Below is a small trained network, with its code and all its weights. Each question gives an input and a target symbol and asks what happens when units are switched off, that is, made to give their printed mean instead of their output.

import numpy as np


def w(rows, s, z=0):
    codes = np.array(rows[::2]) - 128.0
    scale = np.full(codes.shape[1], s)
    scale[-1] = z or s
    return codes * scale


def f(y):
    return np.maximum(y, 0)


def softmax(a):
    e = np.exp(a - a.max(-1, keepdims=True))
    return e / e.sum(-1, keepdims=True)


def log_softmax(a):
    a = a - a.max(-1, keepdims=True)
    return a - np.log(np.exp(a).sum(-1, keepdims=True))


def net(x, mask):
    ids = ['δεζθλμτφ'.index(c) for c in x.split()]
    T = len(ids)
    res = E[ids] + P[:T]
    r = res
    for j in range(2):
        rows = slice(3 * j, 3 * j + 3)
        q, k, v = (r @ M[0][rows].T for M in (Q, K, V))
        z = softmax(np.where(np.tri(T) > 0, q @ k.T / 3**0.5, -1e9)) @ v
        o = O[0][rows]
        res = res + np.where(mask[j], z, o[:, -1]) @ o[:, :-1]
    y = f(res @ A[0][:, :-1].T + A[0][:, -1])
    res = res + np.where(mask[2:26], y, B[0][:, -1]) @ B[0][:, :-1]
    return log_softmax(res[-1] @ U[:, :-1].T + U[:, -1])


Q, K, V, O, A, B = {}, {}, {}, {}, {}, {}
E = w([
[113,254,156,96,127,96,151,103,111,174,191],'δ',
[196,168,209,62,162,96,105,142,172,117,208],'ε',
[221,143,112,99,107,172,173,137,126,170,134],'ζ',
[151,90,81,133,130,106,83,84,112,63,65],'θ',
[101,172,184,110,152,80,101,129,79,156,28],'λ',
[105,94,150,55,84,154,90,76,124,173,90],'μ',
[164,89,133,150,168,221,129,77,152,134,193],'τ',
[134,142,124,139,128,168,172,106,213,113,67],'φ',
],0.015)
P = w([
[122,139,221,135,1,207,208,67,93,52,120],'0',
[167,134,166,164,47,174,128,71,104,193,100],'1',
[161,140,142,140,79,177,112,84,116,191,101],'2',
[166,134,138,131,116,148,110,78,132,197,98],'3',
[158,136,124,121,137,151,109,89,132,188,92],'4',
[151,147,116,110,148,157,108,96,137,172,81],'5',
[142,155,105,102,157,156,107,104,152,171,70],'6',
[132,154,103,100,167,137,104,92,154,174,73],'7',
[131,156,101,92,182,140,106,104,154,164,60],'8',
[120,160,92,92,187,135,107,88,171,150,61],'9',
[113,165,91,84,192,130,112,92,166,163,49],'10',
],0.0055)
Q[0] = w([
[86,95,111,218,46,102,156,204,135,85,173],'h0',
[138,179,144,51,206,165,99,69,154,169,86],'h0',
[227,99,97,161,136,164,129,122,157,119,159],'h0',
[1,122,144,112,180,51,95,214,127,86,135],'h1',
[184,187,100,149,205,126,160,201,155,68,182],'h1',
[135,57,71,133,134,196,107,115,126,106,70],'h1',
],0.0062)
K[0] = w([
[96,154,206,75,194,214,231,217,160,224,155],'h0',
[152,80,66,163,91,41,3,49,49,13,122],'h0',
[181,132,137,137,75,153,174,149,137,79,159],'h0',
[83,192,232,110,230,40,70,161,113,132,105],'h1',
[230,184,116,127,209,118,138,126,169,128,194],'h1',
[125,61,96,208,163,150,101,129,168,133,78],'h1',
],0.0066)
V[0] = w([
[167,63,56,157,117,118,99,113,98,57,136],'h0',
[102,155,192,108,154,58,129,110,139,133,101],'h0',
[162,91,21,151,111,39,100,100,88,14,88],'h0',
[169,70,82,166,158,206,160,100,230,75,179],'h1',
[70,96,69,166,177,113,101,98,91,75,40],'h1',
[134,188,116,197,147,122,253,154,133,153,68],'h1',
],0.0058)
O[0] = w([
[162,155,93,141,139,170,63,147,111,150,147,177],'h0',
[126,106,196,147,107,131,128,155,133,82,115,164],'h0',
[124,164,110,152,129,134,40,153,135,122,145,252],'h0',
[114,188,146,88,113,104,121,74,51,102,100,84],'h1',
[124,144,159,63,100,198,112,199,116,163,196,58],'h1',
[188,166,86,115,96,135,254,197,136,160,111,138],'h1',
],0.0077,0.0034)
A[0] = w([
[151,148,126,142,168,88,135,112,139,133,165,153],'n0',
[124,157,132,102,109,94,194,136,61,136,157,125],'n1',
[130,56,102,254,122,160,139,126,179,95,117,173],'n2',
[117,102,77,165,173,159,86,126,88,122,176,47],'n3',
[143,132,168,174,157,97,186,84,164,91,153,201],'n4',
[174,130,163,91,122,126,154,138,144,115,76,105],'n5',
[135,201,147,166,128,118,125,121,177,132,157,239],'n6',
[160,87,131,100,116,143,146,149,160,142,200,184],'n7',
[121,80,155,117,165,134,110,190,159,122,143,86],'n8',
[145,79,73,115,110,90,164,121,104,127,85,65],'n9',
[169,146,152,104,119,134,109,119,142,128,184,181],'n10',
[151,152,84,140,129,134,180,192,162,174,109,142],'n11',
[157,143,122,109,141,150,121,86,175,96,102,187],'n12',
[125,121,150,180,141,99,139,115,111,118,91,182],'n13',
[113,41,120,106,53,130,146,115,106,81,95,98],'n14',
[150,148,42,144,101,126,138,148,117,138,125,7],'n15',
[36,155,166,116,146,69,187,123,116,151,111,168],'n16',
[85,149,98,158,118,172,99,106,164,171,147,74],'n17',
[137,68,147,108,140,151,172,108,86,167,76,153],'n18',
[153,142,155,80,90,150,140,149,117,142,202,175],'n19',
[135,144,142,96,129,133,159,77,158,100,131,147],'n20',
[80,90,173,114,99,118,137,137,141,136,94,183],'n21',
[132,76,164,104,143,136,163,85,153,144,106,195],'n22',
[88,158,137,158,107,94,124,106,66,104,90,148],'n23',
],0.0085,0.0019)
B[0] = w([
[99,109,124,133,137,137,112,131,129,157,75,180],'n0',
[163,124,108,150,109,149,197,139,188,181,152,162],'n1',
[218,253,239,136,55,239,118,117,29,85,71,162],'n2',
[110,72,80,124,155,60,120,189,165,216,95,182],'n3',
[109,122,117,83,169,165,179,121,121,201,64,223],'n4',
[121,121,121,141,120,91,124,219,78,121,123,216],'n5',
[115,118,131,71,112,134,92,152,141,160,63,229],'n6',
[170,200,229,109,29,204,156,121,94,98,91,142],'n7',
[121,96,76,190,200,118,102,90,172,87,181,152],'n8',
[232,176,158,108,46,126,154,189,108,143,158,164],'n9',
[109,142,143,150,129,134,137,176,82,108,60,194],'n10',
[85,83,55,129,197,78,53,112,135,96,128,205],'n11',
[126,112,116,112,134,112,100,188,110,129,69,254],'n12',
[144,159,142,161,125,161,163,147,103,121,86,184],'n13',
[179,184,178,88,20,159,39,99,173,120,145,172],'n14',
[31,75,94,116,185,104,81,124,153,102,92,155],'n15',
[77,118,133,191,102,146,165,133,174,162,105,206],'n16',
[158,114,120,119,120,100,116,198,67,102,106,193],'n17',
[105,95,126,119,132,76,199,116,59,55,188,223],'n18',
[137,218,218,199,41,176,132,144,113,103,103,153],'n19',
[135,94,95,63,155,107,115,122,129,183,109,206],'n20',
[67,97,128,139,128,95,80,156,134,77,123,191],'n21',
[85,112,145,81,145,124,169,118,91,110,99,238],'n22',
[148,195,188,196,73,212,123,157,116,131,112,167],'n23',
],0.0073,0.0051)
U = w([
[203,111,106,109,111,64,161,160,112,122,183,9],'δ',
[172,138,95,159,125,141,51,139,147,121,111,216],'ε',
[89,102,147,225,150,97,148,154,117,54,144,38],'ζ',
[117,124,119,164,101,156,151,94,224,164,145,7],'θ',
[175,231,239,120,29,192,131,145,90,117,82,190],'λ',
[92,2,38,88,226,62,107,135,134,137,90,186],'μ',
[120,130,136,133,206,202,147,58,97,79,158,41],'τ',
[100,102,141,74,78,94,111,97,167,93,175,8],'φ',
],0.0074,0.0021)

Each question gives the input, a string of symbols that net reads in full, and the target symbol t.
The units are the heads (3 rows each of Q, K, V and O) and the neurons (one row each of A and B). Each row of codes is followed by its name. A weight is (code - 128) times the scale printed after its matrix; where a second scale follows, it is the last column's (O, A, B and U).
mask holds one flag per unit, heads first, then neurons. A switched-off unit (its flag False) gives its mean, the last column of its rows in O or B, instead of its output. The means were averaged over made-up inputs and are rounded, as every weight is.
A unit's drop is (log p(t) with every unit on - log p(t) with that unit switched off) / (log p(t) with every unit on - log p(t) with every unit switched off).
The circuit of an input: a set's keep is (log p(t) with only the set's units on - log p(t) with every unit switched off) / (log p(t) with every unit on - log p(t) with every unit switched off). Starting from the 12 units with the biggest drops (on a tie, the unit counted first), units are removed one at a time, each time the one whose removal leaves the highest keep (on an exact tie, the one counted first), for as long as the keep stays at least 0.8.
units of the circuit, in order: the units of the circuit, biggest drop first
most important unit: the unit with the biggest drop
k most important neurons: the k neurons with the biggest drops, biggest first
heads that matter: for each layer, one digit per head in row order, 1 if its drop is at least 0.15 and else 0, layers parted by /
drop when u is switched off: that unit's drop, to one decimal
input μ τ λ μ δ, target θ: most important unit : h0
input ε τ ε, target μ: heads that matter : 11
input δ μ ζ, target δ: units of the circuit, in order : [h1 h0 n18 n9]
input θ ε δ τ λ τ θ, target ε: heads that matter : 10
input τ θ λ λ ε μ θ μ λ λ λ, target ε: heads that matter : 11
input φ ε μ θ μ, target ε: units of the circuit, in order : [h0 n22]
input θ λ ζ φ θ θ ζ, target ε: units of the circuit, in order : [h0 n11]
input μ θ μ δ, target ε: units of the circuit, in order : [h1 h0]
input λ τ θ, target λ: units of the circuit, in order : [n11 n14]
input ζ λ ε ε θ ζ, target μ: units of the circuit, in order : [n15 n11]
input μ ε τ ζ, target δ: units of the circuit, in order : [h0 n18 n9 n2]
input δ θ ε θ λ ε ζ δ τ τ δ, target μ: units of the circuit, in order : [h1 n2]
input θ ζ θ θ λ θ θ θ μ, target λ: units of the circuit, in order : [h1 n19]
input θ ζ ε δ θ ζ ζ φ λ τ ε, target ε: units of the circuit, in order : [h0]
input θ θ θ ε θ φ λ ζ θ ζ ζ, target ε: units of the circuit, in order : [h0 n22]
input φ λ ε λ λ τ, target λ: 3 most important neurons : [n11 n7 n2]
input θ δ λ τ, target λ: 2 most important neurons : [n19 n11]
input ζ δ ε λ ζ δ λ λ τ φ φ, target λ: heads that matter : 10
input δ λ μ ζ δ θ ε ε θ φ λ, target ε: heads that matter : 11
input ζ ε ζ φ, target λ: units of the circuit, in order : [n2]
input τ ε λ λ λ φ μ ε θ ζ θ, target ε: heads that matter : 00
input φ δ ε λ δ θ λ θ θ φ, target ε: heads that matter : 10
input ζ ε φ ζ τ λ ζ λ ζ, target μ: 2 most important neurons : [n11 n15]
input λ δ ζ δ φ μ μ λ, target ζ: drop when h1 is switched off : 0.4
input φ δ δ ε λ δ, target μ: drop when n0 is switched off : 0.1
input δ ε θ τ ζ μ ε τ μ, target ε: drop when h0 is switched off : 1.0
